Kepab: [-5.46 -0.03  6.66  6.41  3.41  2.23  3.47 -2.31 -2.37 -4.81  1.63 -6.79
 -5.37]
gidov: [ 1.63 -0.03  0.36  6.86  2.97  1.77 -2.77  3.57 -5.39 -6.42  1.61 -5.87
 -2.07]
vom: [-2.56 -2.32 -0.03 -6.37  2.16  3.30  2.75 -6.31  6.47  8.71 -5.73  1.23
  1.73]
gitum: [-5.73 -2.33  3.30  2.16 -6.37 -2.56  1.73  8.71  1.23  2.75  6.47 -0.03
 -6.32]
bofu: [-5.87  3.57  2.97 -2.07 -6.42  1.77 -0.03  6.86  1.63 -5.38 -2.77  1.61
  0.36]
tul: [ 1.23 -6.32  8.71 -2.56 -5.73  3.30  2.75 -2.32 -6.37  2.16 -0.03  6.47
  1.73]
order: [-6.37 -6.31 -5.73 -2.56 -2.32 -0.03  1.23  1.73  2.16  2.75  3.30  6.47
  8.71] -> vom
order: [ 1.73  6.47 -0.03  2.16 -6.37 -2.32  2.75  3.30 -5.73 -2.56  8.71 -6.32
  1.23] -> tul
order: [-6.32  8.71 -2.56 -5.73  3.30  2.75 -2.32 -6.37  2.16 -0.03  6.47  1.73
  1.23] -> tul
order: [ 2.97 -0.03 -5.38  3.57  0.36  1.77 -2.07 -2.77 -5.87  1.61  6.86  1.63
 -6.42] -> bofu

ruri: [ 0.19  0.11  0.20  0.19  0.20  0.18  4.32  4.40  4.27  0.19  4.40  4.46
  0.20  4.39  0.17  4.41  4.36  4.40  0.11  4.34  0.20  0.19  4.41  0.08
 -0.03  4.41  0.01  4.45  0.00  0.19  3.90  4.35  4.39  0.12  0.19  0.20
  4.34  4.35  0.20  4.44  4.37  4.13  4.44  4.33  4.39  0.19  4.09  4.38
  0.19  4.39]
mumir: [ 1.87  1.81  1.89  1.87  1.85  1.88 -6.33 -6.45 -6.24  1.88 -6.44 -6.52
  1.87 -6.44  1.85 -6.43 -6.40 -6.43  1.67 -6.36  1.86  1.87 -6.43  1.46
  1.28 -6.45  1.28 -6.52  1.35  1.88 -5.65 -6.38 -6.43  1.21  1.81  1.89
 -6.36 -6.38  1.85 -6.49 -6.40 -6.04 -6.49 -6.34 -6.43  1.86 -5.93 -6.42
  1.88 -6.44]
tinor: [-6.26 -6.08 -6.31 -6.32 -6.19 -6.30  2.74  2.77  2.73 -6.32  2.76  2.76
 -6.13  2.77 -6.20  2.77  2.76  2.77 -5.72  2.74 -6.25 -6.30  2.77 -5.38
 -4.55  2.76 -4.93  2.75 -4.96 -6.33  2.55  2.74  2.76 -5.08 -6.16 -6.30
  2.75  2.75 -6.27  2.77  2.73  2.66  2.76  2.77  2.76 -6.25  2.65  2.75
 -6.35  2.77]
Kepab: [ 2.77 -6.30  2.76  2.73  2.66  2.77 -6.12 -4.55 -6.32  2.76 -6.16  2.74
  2.65 -6.31  2.77  2.74  2.77 -6.25 -5.72 -6.35  2.76  2.75  2.75 -4.96
 -6.08  2.77 -4.93 -6.30 -6.19 -6.32 -6.25  2.75  2.76 -5.38  2.73  2.76
  2.77 -6.20  2.75  2.76 -6.26  2.76  2.55  2.77 -6.30 -6.27  2.74 -5.08
 -6.33  2.77]
rekeb: [ 0.17  0.22  0.16  0.18  0.17  0.17 -2.79 -2.89 -2.74  0.18 -2.87 -2.90
  0.16 -2.88  0.18 -2.86 -2.84 -2.86  0.21 -2.82  0.17  0.17 -2.86  0.26
  0.36 -2.88  0.34 -2.90  0.31  0.17 -2.50 -2.83 -2.86  0.34  0.17  0.17
 -2.82 -2.84  0.17 -2.91 -2.84 -2.68 -2.90 -2.81 -2.87  0.17 -2.63 -2.86
  0.18 -2.89]
vom: [-4.42 -4.36 -4.43 -4.43 -4.40 -4.42 -0.81 -0.86 -0.78 -4.43 -0.86 -0.87
 -4.38 -0.86 -4.41 -0.88 -0.85 -0.87 -4.16 -0.83 -4.41 -4.42 -0.88 -3.76
 -3.40 -0.86 -3.49 -0.87 -3.61 -4.43 -0.58 -0.84 -0.86 -3.40 -4.38 -4.43
 -0.84 -0.83 -4.42 -0.87 -0.85 -0.79 -0.87 -0.82 -0.86 -4.41 -0.75 -0.86
 -4.44 -0.86]
sugi: [ 5.44  5.33  5.47  5.48  5.38  5.48 -3.04 -3.14 -2.99  5.49 -3.13 -3.20
  5.36 -3.12  5.39 -3.11 -3.09 -3.11  5.08 -3.07  5.43  5.47 -3.11  4.83
  4.47 -3.14  4.65 -3.20  4.69  5.49 -2.55 -3.08 -3.11  4.67  5.33  5.47
 -3.06 -3.09  5.43 -3.19 -3.11 -2.85 -3.18 -3.07 -3.12  5.43 -2.76 -3.11
  5.50 -3.13]
order: [-0.86 -4.44 -0.86 -0.75 -4.41 -0.86 -0.82 -0.87 -0.79 -0.85 -0.87 -4.42
 -0.83 -0.84 -4.43 -4.38 -3.40 -0.86 -0.84 -0.58 -4.43 -3.61 -0.87 -3.49
 -0.86 -3.40 -3.76 -0.88 -4.42 -4.41 -0.83 -4.16 -0.87 -0.85 -0.88 -4.41
 -0.86 -4.38 -0.87 -0.86 -4.43 -0.78 -0.86 -0.81 -4.42 -4.40 -4.43 -4.43
 -4.36 -4.42] -> vom
order: [ 2.74  2.76 -5.08 -6.16 -6.30  2.75  2.75 -6.27  2.77  2.73  2.66  2.76
  2.77  2.76 -6.25  2.65  2.75 -6.35  2.77 -6.26 -6.08 -6.31 -6.32 -6.19
 -6.30  2.74  2.77  2.73 -6.32  2.76  2.76 -6.13  2.77 -6.20  2.77  2.76
  2.77 -5.72  2.74 -6.25 -6.30  2.77 -5.38 -4.55  2.76 -4.93  2.75 -4.96
 -6.33  2.55] -> tinor

rekeb: [ 4.43 -1.75  5.34  3.72  4.35]
gidov: [ 2.30  7.28 -3.12  7.53  4.77]
gitum: [-7.22  2.94  2.79 -2.53  7.25]
sugi: [ 4.77 -3.12  2.31  7.28  7.53]
order: [ 7.25 -2.53  2.79  2.94 -7.22] -> gitum
order: [ 7.53  7.28  2.31 -3.12  4.77] -> sugi
order: [-1.75  3.72  4.35  4.43  5.34] -> rekeb
order: [-3.12  2.30  4.77  7.28  7.53] -> gidov
order: [ 4.77  7.53 -3.12  7.28  2.30] -> gidov
order: [-3.12  2.31  7.28  4.77  7.53] -> sugi
order: [ 4.35  4.43 -1.75  5.34  3.72] -> rekeb

sugi: [-1.61 -0.78 -0.59  1.97 -1.15  0.37 -0.21 -0.36  5.99 -0.60  1.40  0.74
 -2.22  0.99  1.03]
tul: [-0.32  4.25  2.01  3.49 -1.50 -3.58  0.64  1.90 -0.40 -3.80 -1.97 -0.33
  1.55 -4.02 -0.05]
bofu: [-2.15  1.76  2.58 -3.28 -1.06 -0.22 -1.15  1.84  0.64 -1.48 -0.56 -1.31
 -2.06  0.15  0.23]
ruri: [ 2.40  0.15  3.23 -1.13  0.08 -0.24 -0.26 -0.71  2.53  3.49  0.36 -1.37
  2.24  0.19 -3.30]
gidov: [-3.28 -0.56 -2.15 -0.22 -1.31  1.76  0.15  2.58  1.84 -1.15 -1.47 -2.06
  0.64  0.23 -1.06]
mumir: [-2.13  0.19  0.03 -0.49  1.34 -0.60  0.61  1.88 -0.61 -1.63 -1.70  1.50
  0.60  2.18  5.87]
vom: [-1.37 -0.60 -0.49  2.26 -1.96  0.28  0.39  0.14  6.11 -3.31  0.97  0.73
 -1.82  1.35  1.31]
gitum: [ 1.73  1.80  2.81 -4.76  1.67  1.10  1.98  0.59  1.20  0.57 -3.58 -2.72
 -2.18 -0.96  0.26]
sono: [ 0.64 -0.22 -0.56 -2.06 -1.06 -1.15 -2.15  2.58 -1.48  0.23 -3.28  1.76
 -1.32  0.15  1.84]
tinor: [-1.70 -0.61 -0.60  2.18 -1.63  0.19  0.03 -0.50  5.87  1.88  1.34  0.61
 -2.13  1.50  0.60]
order: [ 1.35 -1.82  0.39 -0.60  1.31 -3.31  0.97  0.14  2.26 -0.49  0.28  6.11
  0.73 -1.96 -1.37] -> vom
order: [ 2.58 -3.28 -1.06 -0.22 -1.15  1.84  0.64 -1.48 -0.56 -1.31 -2.06  0.15
  0.23 -2.15  1.76] -> bofu
order: [ 5.87  2.18  0.60  1.50 -1.70 -1.63 -0.61  1.88  0.61 -0.60  1.34 -0.49
  0.03  0.19 -2.13] -> mumir
order: [-2.13 -1.70 -1.63 -0.61 -0.60 -0.50  0.03  0.19  0.60  0.61  1.34  1.50
  1.88  2.18  5.87] -> tinor
order: [-1.15  1.84  0.64 -1.48 -0.56 -1.31 -2.06  0.15  0.23 -2.15  1.76  2.58
 -3.28 -1.06 -0.22] -> bofu
order: [ 5.87 -0.50  0.61 -2.13  0.60  0.19 -0.61  2.18 -0.60  1.50 -1.63  0.03
  1.34  1.88 -1.70] -> tinor

sono: [-0.88 -1.61  0.64 -5.07]
ruri: [ 0.09  0.29  1.22 -2.60]
gitum: [-0.99 -0.62 -4.55  0.39]
sugi: [-0.62 -0.99  0.38 -4.55]
tinor: [-0.38 -0.71  1.93 -4.93]
gidov: [-0.35 -0.66  2.36 -5.11]
vom: [ 0.38 -0.62 -4.55 -0.98]
bofu: [-0.46 -0.75  3.26 -6.13]
tul: [-0.42 -0.84 -1.54  1.60]
Kepab: [-0.35 -0.76  0.21 -2.63]
mumir: [-0.48 -0.75  4.56 -8.62]
rekeb: [-0.42 -0.84 -1.54 -5.57]
order: [-4.55 -0.99 -0.62  0.38] -> sugi
order: [-1.61  0.64 -5.07 -0.88] -> sono
order: [-6.13  3.26 -0.75 -0.46] -> bofu
order: [ 2.36 -0.66 -0.35 -5.11] -> gidov
order: [-4.55  0.38 -0.99 -0.62] -> sugi
order: [-2.63  0.21 -0.76 -0.35] -> Kepab
order: [ 0.21 -2.63 -0.35 -0.76] -> Kepab

bofu: [ 1.57 -1.81 -1.63 -3.93  1.14  0.91 -6.22 -4.19  1.76  0.46  2.96]
ruri: [ 0.13 -8.72  3.86 -1.44  1.77 -6.25  6.48  0.96 -0.30  2.94 -8.44]
tul: [ 0.28 -0.15  0.00  0.34 -0.29  0.65  0.39 -0.20 -0.53 -0.15 -0.02]
mumir: [ 0.53 -0.26  0.04 -1.60  0.76  0.22 -1.48 -1.11  1.19  0.36 -0.08]
sugi: [-0.20  0.00 -0.15  0.65 -0.29 -0.02  0.39  0.34 -0.53 -0.15  0.27]
gidov: [ 1.06 -2.57 -3.33 -1.72 -0.39  1.01 -6.30 -3.85 -1.02 -0.38  5.98]
sono: [ 2.94 -1.43  0.13 -8.72  3.86  0.96 -8.44 -6.25  6.48  1.77 -0.30]
vom: [ 1.03 -0.40  0.26 -3.00  1.42  0.25 -2.69 -2.08  2.35  0.67 -0.46]
gitum: [ 1.03 -0.40  0.26 -3.00  1.42  0.25 -2.69 -2.08  2.35  1.21 -1.87]
order: [-0.29 -0.02  0.39  0.34 -0.53 -0.15  0.27 -0.20  0.00 -0.15  0.65] -> sugi
order: [-0.30  1.77  6.48 -6.25 -8.44  0.96  3.86 -8.72  0.13 -1.43  2.94] -> sono

bofu: [4.18 4.15 4.17 3.93 4.19 0.11 0.19 4.19 0.11 0.13 0.12 0.11 4.14 0.11
 0.15 4.17 4.15 4.16 4.17 0.11 4.19 0.19 0.13 0.14 0.11 0.48 0.72 0.95
 0.50]
sono: [4.18 4.15 4.17 3.93 4.19 0.11 0.19 4.19 0.11 0.13 0.12 0.11 4.14 0.11
 0.15 4.17 4.15 4.16 4.17 0.11 4.19 0.19 0.13 0.14 0.11 0.11 0.20 4.19
 0.12]
tul: [-0.48 -0.49 -0.49 -0.42 -0.47  8.80  8.58 -0.48  8.79  8.77  8.78  8.80
 -0.49  8.79  8.75 -0.49 -0.50 -0.49 -0.45  8.79 -0.48  8.56  8.80  8.70
  8.80  8.79  8.29 -0.49  8.79]
sugi: [ 7.30  7.32  7.31  7.47  7.29 -3.70 -3.71  7.29 -3.70 -3.68 -3.69 -3.70
  7.33 -3.70 -3.69  7.30  7.32  7.31  7.34 -3.70  7.28 -3.66 -3.68 -3.68
 -3.70 -3.70 -3.60  7.28 -3.68]
vom: [ 7.30  7.32  7.31  7.47  7.29 -3.70 -3.71  7.29 -3.70 -3.68 -3.69 -3.70
  7.33 -3.70 -3.69  7.30  7.32  7.31  7.34 -3.70  7.28 -3.66 -3.68 -3.68
 -3.70 -3.70 -1.00 -1.86 -0.88]
rekeb: [ 4.18  4.15  4.17  3.93  4.19  0.11  0.19  4.19  0.11  0.13  0.12  0.11
  4.14  0.11  0.15  4.17  4.15  4.16  4.17  0.11  4.19  0.19  0.13  0.14
  0.11  0.11  0.20  4.19 -0.34]
order: [-3.71 -3.70 -3.70 -3.70 -3.70 -3.70 -3.70 -3.70 -3.69 -3.69 -3.68 -3.68
 -3.68 -3.68 -3.66 -3.60  7.28  7.28  7.29  7.29  7.30  7.30  7.31  7.31
  7.32  7.32  7.33  7.34  7.47] -> sugi
order: [-0.34  4.19  0.20  0.11  0.11  0.14  0.13  0.19  4.19  0.11  4.17  4.16
  4.15  4.17  0.15  0.11  4.14  0.11  0.12  0.13  0.11  4.19  0.19  0.11
  4.19  3.93  4.17  4.15  4.18] -> rekeb

sugi: [-1.46 -6.97 -4.19 -0.60 -2.47 -4.96 -0.24  0.30 -6.87 -0.93 -3.97]
vom: [ 0.23 -7.15 -0.52 -2.70 -8.44 -0.25 -5.05 -2.14  2.16  4.55  1.34]
rekeb: [-2.14 -7.15  0.23  4.55 -0.51 -2.70 -8.44  1.34 -0.25 -5.05  2.16]
bofu: [ 4.55 -8.44 -0.51 -2.14  1.34 -5.04 -0.25  0.23  2.16 -7.15 -2.70]
order: [-3.97 -0.93 -6.87  0.30 -0.24 -4.96 -2.47 -0.60 -4.19 -6.97 -1.46] -> sugi
order: [ 2.16 -2.14 -7.15  0.23  4.55 -0.51 -2.70 -8.44  1.34 -0.25 -5.05] -> rekeb
order: [-2.70 -7.15  2.16  0.23 -0.25 -5.04  1.34 -2.14 -0.51 -8.44  4.55] -> bofu
order: [ 2.16 -5.05 -0.25  1.34 -8.44 -2.70 -0.51  4.55  0.23 -7.15 -2.14] -> rekeb
order: [ 1.34  4.55  2.16 -2.14 -5.05 -0.25 -8.44 -2.70 -0.52 -7.15  0.23] -> vom

sugi: [ 0.33 -1.78  3.28 -4.91  2.25  5.69 -2.73  1.97 -3.85]
gitum: [ 6.43 -4.45  1.20 -0.70 -6.20 -2.42 -0.40  1.55  5.15]
tul: [-0.57  6.42 -0.80  1.14 -2.41 -6.19  1.53 -4.36  5.16]
rekeb: [ 0.42 -1.83  3.66 -5.42  2.43  6.24 -3.75  1.99 -4.29]
sono: [ 0.30 -1.79  3.40 -5.11  2.34  5.99 -3.26  2.03 -4.03]
mumir: [ 0.32 -1.79  3.52 -5.27  2.37  6.11 -3.61  1.99 -4.10]
ruri: [ 0.43 -1.60  2.90 -4.61  1.86  5.31 -2.87  1.95 -3.62]
vom: [ 6.42 -4.36  1.14 -0.80 -6.19 -2.41 -0.57  1.53  5.17]
gidov: [ 0.50 -1.74  3.40 -5.30  2.20  6.10 -3.66  2.01 -4.20]
Kepab: [ 2.54 -1.91  0.46 -0.74 -2.52 -0.43  0.39  1.12  1.99]
tinor: [-5.42  1.99  2.43  3.66 -4.29  6.25 -3.75 -1.83  0.42]
bofu: [ 5.67 -4.01  0.93 -0.93 -5.45 -2.06 -0.82  1.46  4.68]
order: [ 1.95  2.90  1.86 -3.62  5.31 -4.61 -1.60  0.43 -2.87] -> ruri
order: [-4.29  0.42 -1.83  3.66 -5.42  2.43  6.24 -3.75  1.99] -> rekeb
order: [-6.19 -4.36 -2.41 -0.80 -0.57  1.14  1.53  5.17  6.42] -> vom

Kepab: [ 0.97 -4.12  5.99 -1.14  3.20  0.86 -1.28  3.68 -1.21 -6.27 -0.59  5.56
 -2.12  1.01 -0.55 -1.16  1.09 -1.76  4.61  1.24  5.26  1.34 -0.47 -2.16
  3.98 -1.60 -2.05 -2.15  3.60 -3.51 -0.45  0.90 -1.40 -2.13 -2.32  6.13
 -3.72  1.59]
tul: [ 1.59 -1.28 -0.59 -3.72  3.68 -1.76  4.61 -1.40  1.09  1.24  0.97  6.13
 -6.27  3.20  3.61 -1.15 -2.32  1.34 -2.16 -0.47 -0.45  0.90 -1.16 -4.12
  0.86  5.56 -1.21  5.99  3.98  5.26 -2.13 -2.15  1.01 -3.51 -2.12 -2.05
 -0.55 -1.60]
ruri: [-2.16 -3.51 -1.16 -2.32  0.97  0.90  3.98 -1.76 -1.40  1.34 -0.59  3.61
 -4.12 -1.14  0.86  1.09 -2.13  1.01  5.99 -6.27 -1.28  1.24 -2.12  3.20
 -2.15 -1.60  5.26  5.56  3.68 -1.21  6.13 -0.45 -0.55 -0.47  4.61  1.59
 -2.05 -3.72]
order: [-0.55 -1.28 -6.27 -3.72 -2.32  3.60 -3.51 -0.47 -2.15 -1.16  1.34  5.26
  6.13 -2.16  3.98 -0.45  1.59  0.97  4.61 -1.40 -2.12 -1.14  5.56  1.01
  0.86 -2.13  5.99 -1.21 -2.05 -0.59 -4.12  0.90  3.20  3.68  1.09 -1.60
 -1.76  1.24] -> Kepab
order: [-6.27 -4.12 -3.72 -3.51 -2.32 -2.16 -2.15 -2.13 -2.12 -2.05 -1.76 -1.60
 -1.40 -1.28 -1.21 -1.16 -1.14 -0.59 -0.55 -0.47 -0.45  0.86  0.90  0.97
  1.01  1.09  1.24  1.34  1.59  3.20  3.61  3.68  3.98  4.61  5.26  5.56
  5.99  6.13] -> ruri
order: [-2.13  3.68 -1.28  0.90  1.24 -3.72  3.98  4.61  5.56 -0.45  1.09  0.97
 -0.59 -2.15 -2.16  5.26  1.34 -3.51  1.01 -1.16 -1.76 -6.27 -0.47 -4.12
  6.13  1.59 -2.12 -0.55  3.61 -1.21 -2.05 -1.40  0.86  3.20 -1.14  5.99
 -1.60 -2.32] -> ruri
order: [ 1.59  0.97 -4.12  5.99 -1.14  3.20  0.86 -1.28  3.68 -1.21 -6.27 -0.59
  5.56 -2.12  1.01 -0.55 -1.16  1.09 -1.76  4.61  1.24  5.26  1.34 -0.47
 -2.16  3.98 -1.60 -2.05 -2.15  3.60 -3.51 -0.45  0.90 -1.40 -2.13 -2.32
  6.13 -3.72] -> Kepab

gitum: [ 0.08  0.23  0.20  0.14 -2.39 -2.20 -3.92  1.62  0.34  0.41 -0.06  0.76
  0.31  0.61  0.71]
bofu: [ 0.76  0.08 -3.92  0.61  0.23  0.41 -2.20  0.71  0.31  1.62  0.14 -2.40
  0.20  0.34 -0.07]
vom: [ 0.31  0.76 -0.06 -3.92  0.23 -2.20 -2.39  0.14  0.70  1.62  0.20  0.08
  0.61  0.34  0.41]
order: [ 0.71  0.61  0.31  0.76 -0.06  0.41  0.34  1.62 -3.92 -2.20 -2.39  0.14
  0.20  0.23  0.08] -> gitum
order: [-3.92 -2.39 -2.20 -0.06  0.08  0.14  0.20  0.23  0.31  0.34  0.41  0.61
  0.70  0.76  1.62] -> vom
order: [ 0.76  0.31  0.61  0.71  0.08  0.23  0.20  0.14 -2.39 -2.20 -3.92  1.62
  0.34  0.41 -0.06] -> gitum

ruri: [-2.85 -1.05 -0.29 -5.11 -0.53]
tul: [ 3.03  0.27  2.17 -0.10 -6.07]
sono: [-5.04  0.20  2.00  3.24 -0.11]
vom: [ 3.37  0.61  1.83  1.49 -4.60]
tinor: [-1.72  0.20 -1.92  2.82  4.78]
mumir: [ 3.12  0.20  2.21 -0.96 -4.61]
rekeb: [ 3.84  0.85  1.60  2.52 -2.12]
sugi: [-0.53 -2.85 -1.06 -5.11 -0.29]
Kepab: [-7.60 -0.78  1.98  0.27  2.25]
gitum: [ 1.40 -0.27  1.99 -2.59 -7.35]
bofu: [ 3.24  0.20  2.00 -0.11 -5.03]
order: [-2.59  1.99 -0.27 -7.35  1.40] -> gitum
order: [-5.11 -2.85 -1.05 -0.53 -0.29] -> ruri
order: [-0.11  3.24  2.00  0.20 -5.04] -> sono
order: [-5.03 -0.11  0.20  2.00  3.24] -> bofu
order: [ 1.98  0.27 -0.78 -7.60  2.25] -> Kepab
order: [-0.53 -5.11 -1.05 -0.29 -2.85] -> ruri

mumir: [-2.25  0.25  0.17  0.60]
rekeb: [-2.43  0.23 -1.43  7.13]
sono: [-0.64  0.88  1.00  3.14]
gidov: [ 7.13 -2.42 -1.43  0.23]
gitum: [-1.43 -2.41  7.13  0.23]
order: [-2.41 -1.43  0.23  7.13] -> gitum
order: [-2.25  0.17  0.25  0.60] -> mumir
order: [ 0.23 -1.43  7.13 -2.43] -> rekeb
order: [ 0.60  0.17  0.25 -2.25] -> mumir
order: [-1.43  0.23  7.13 -2.42] -> gidov

